Here is a tiny trained network, its code and every weight. The questions are about switching its units off for an input and a class, where a switched-off unit gives its printed mean instead of its output.

import numpy as np


def w(rows, s, z=0):
    codes = np.array(rows[::2]) - 128.0
    scale = np.full(codes.shape[1], s)
    scale[-1] = z or s
    return codes * scale


def f(y):
    return np.maximum(y, 0)


def log_softmax(a):
    a = a - a.max(-1, keepdims=True)
    return a - np.log(np.exp(a).sum(-1, keepdims=True))


def net(x, mask):
    res = np.array(x, float).reshape(1, 4) / 4 @ E
    y = f(res @ A[0][:, :-1].T + A[0][:, -1])
    res = res + np.where(mask, y, B[0][:, -1]) @ B[0][:, :-1]
    return log_softmax(res[-1] @ U[:, :-1].T + U[:, -1])


A, B = {}, {}
E = w([
[35,71,159,41,109,175,11,166],'x0',
[108,10,121,175,237,146,179,207],'x1',
[57,2,57,164,38,90,187,99],'x2',
[98,240,31,213,102,155,64,179],'x3',
],0.0099)
A[0] = w([
[8,94,173,66,121,157,39,188,87],'n0',
[107,96,87,145,88,170,161,78,31],'n1',
[81,102,124,142,217,141,133,167,140],'n2',
[192,101,199,96,84,101,175,132,89],'n3',
[187,145,109,199,144,104,157,82,83],'n4',
[80,14,67,195,40,78,117,63,96],'n5',
[160,62,189,65,137,99,129,57,131],'n6',
[84,87,139,170,200,112,136,180,2],'n7',
[66,112,143,77,136,128,76,141,24],'n8',
[17,76,93,133,60,126,166,113,36],'n9',
[127,168,60,141,115,147,121,144,253],'n10',
[84,169,75,197,88,129,82,233,98],'n11',
[138,83,211,130,100,95,146,138,36],'n12',
[130,177,143,69,31,117,57,21,126],'n13',
[73,187,71,169,168,168,87,158,58],'n14',
[105,91,243,44,187,105,169,58,61],'n15',
[215,207,215,70,227,192,76,206,93],'n16',
[78,83,144,141,173,181,119,214,145],'n17',
[193,103,124,184,148,74,159,183,123],'n18',
[188,153,142,208,154,34,192,85,47],'n19',
],0.011,0.0089)
B[0] = w([
[195,192,224,57,129,61,143,254,227],'n0',
[136,124,107,168,114,151,119,146,148],'n1',
[143,170,96,144,106,124,187,35,187],'n2',
[84,105,87,130,173,136,136,173,170],'n3',
[168,160,194,94,124,81,90,210,174],'n4',
[158,98,163,138,72,181,73,109,214],'n5',
[69,94,95,99,169,136,124,148,202],'n6',
[137,209,44,184,115,100,144,97,162],'n7',
[162,191,163,159,127,95,111,198,164],'n8',
[168,82,119,198,94,165,95,107,181],'n9',
[86,98,162,69,205,141,130,110,201],'n10',
[64,99,100,123,193,138,107,138,197],'n11',
[111,177,86,174,119,126,100,140,152],'n12',
[111,180,87,161,102,92,240,56,224],'n13',
[93,108,64,107,167,147,95,145,178],'n14',
[72,130,80,154,193,176,98,157,209],'n15',
[168,71,143,204,51,208,78,73,252],'n16',
[129,156,106,128,124,91,208,58,198],'n17',
[164,162,133,96,129,95,163,120,176],'n18',
[153,174,175,101,133,108,113,198,188],'n19',
],0.011,0.02)
U = w([
[226,74,148,167,21,227,2,90,110],'0',
[214,180,192,72,113,75,110,232,115],'1',
[16,109,73,105,203,172,70,153,106],'2',
[153,189,78,131,75,91,250,35,93],'3',
[136,56,237,13,165,150,177,46,249],'4',
],0.0089,0.019)

Each question gives the input, the list of numbers given to net, and the class t.
The units are the neurons (one row each of A and B). Each row of codes is followed by its name. A weight is (code - 128) times the scale printed after its matrix; where a second scale follows, it is the last column's (A, B and U).
mask holds one flag per neuron, in row order. A switched-off neuron (its flag False) gives its mean, the last column of its row in B, instead of its output. The means were averaged over made-up inputs and are rounded, as every weight is.
A unit's drop is (log p(t) with every unit on - log p(t) with that unit switched off) / (log p(t) with every unit on - log p(t) with every unit switched off).
The circuit of an input: a set's keep is (log p(t) with only the set's units on - log p(t) with every unit switched off) / (log p(t) with every unit on - log p(t) with every unit switched off). Starting from the 12 units with the biggest drops (on a tie, the unit counted first), units are removed one at a time, each time the one whose removal leaves the highest keep (on an exact tie, the one counted first), for as long as the keep stays at least 0.8.
circuit, biggest first: the units of the circuit, biggest drop first
k most important neurons: the k neurons with the biggest drops, biggest first
drop of u: that unit's drop, to one decimal
input [-5,-7,7,-4], class 0: circuit, biggest first -> [n5]
input [2,0,3,-4], class 2: circuit, biggest first -> [n6 n15]
input [-8,3,1,-8], class 1: 2 most important neurons -> [n19 n4]
input [3,-3,4,-5], class 2: circuit, biggest first -> [n6 n15]
input [8,-1,6,8], class 1: 2 most important neurons -> [n0 n16]
input [8,-4,-8,-4], class 0: 2 most important neurons -> [n16 n19]
input [6,7,1,0], class 3: 3 most important neurons -> [n17 n2 n7]
input [5,7,2,0], class 3: 2 most important neurons -> [n17 n2]
input [-7,-6,-6,2], class 1: 3 most important neurons -> [n4 n19 n5]
input [-1,-4,5,4], class 0: 3 most important neurons -> [n5 n17 n9]
input [1,2,-6,-7], class 2: 3 most important neurons -> [n15 n6 n5]
input [-2,3,3,2], class 4: 3 most important neurons -> [n16 n13 n0]
input [0,0,5,-6], class 2: 3 most important neurons -> [n16 n6 n15]
input [-8,-8,-5,6], class 1: circuit, biggest first -> [n4]
input [-8,-7,-6,-4], class 1: drop of n17 -> 0.2
input [1,-4,7,2], class 0: drop of n5 -> 0.3
input [3,-6,-6,8], class 2: drop of n4 -> 0.0
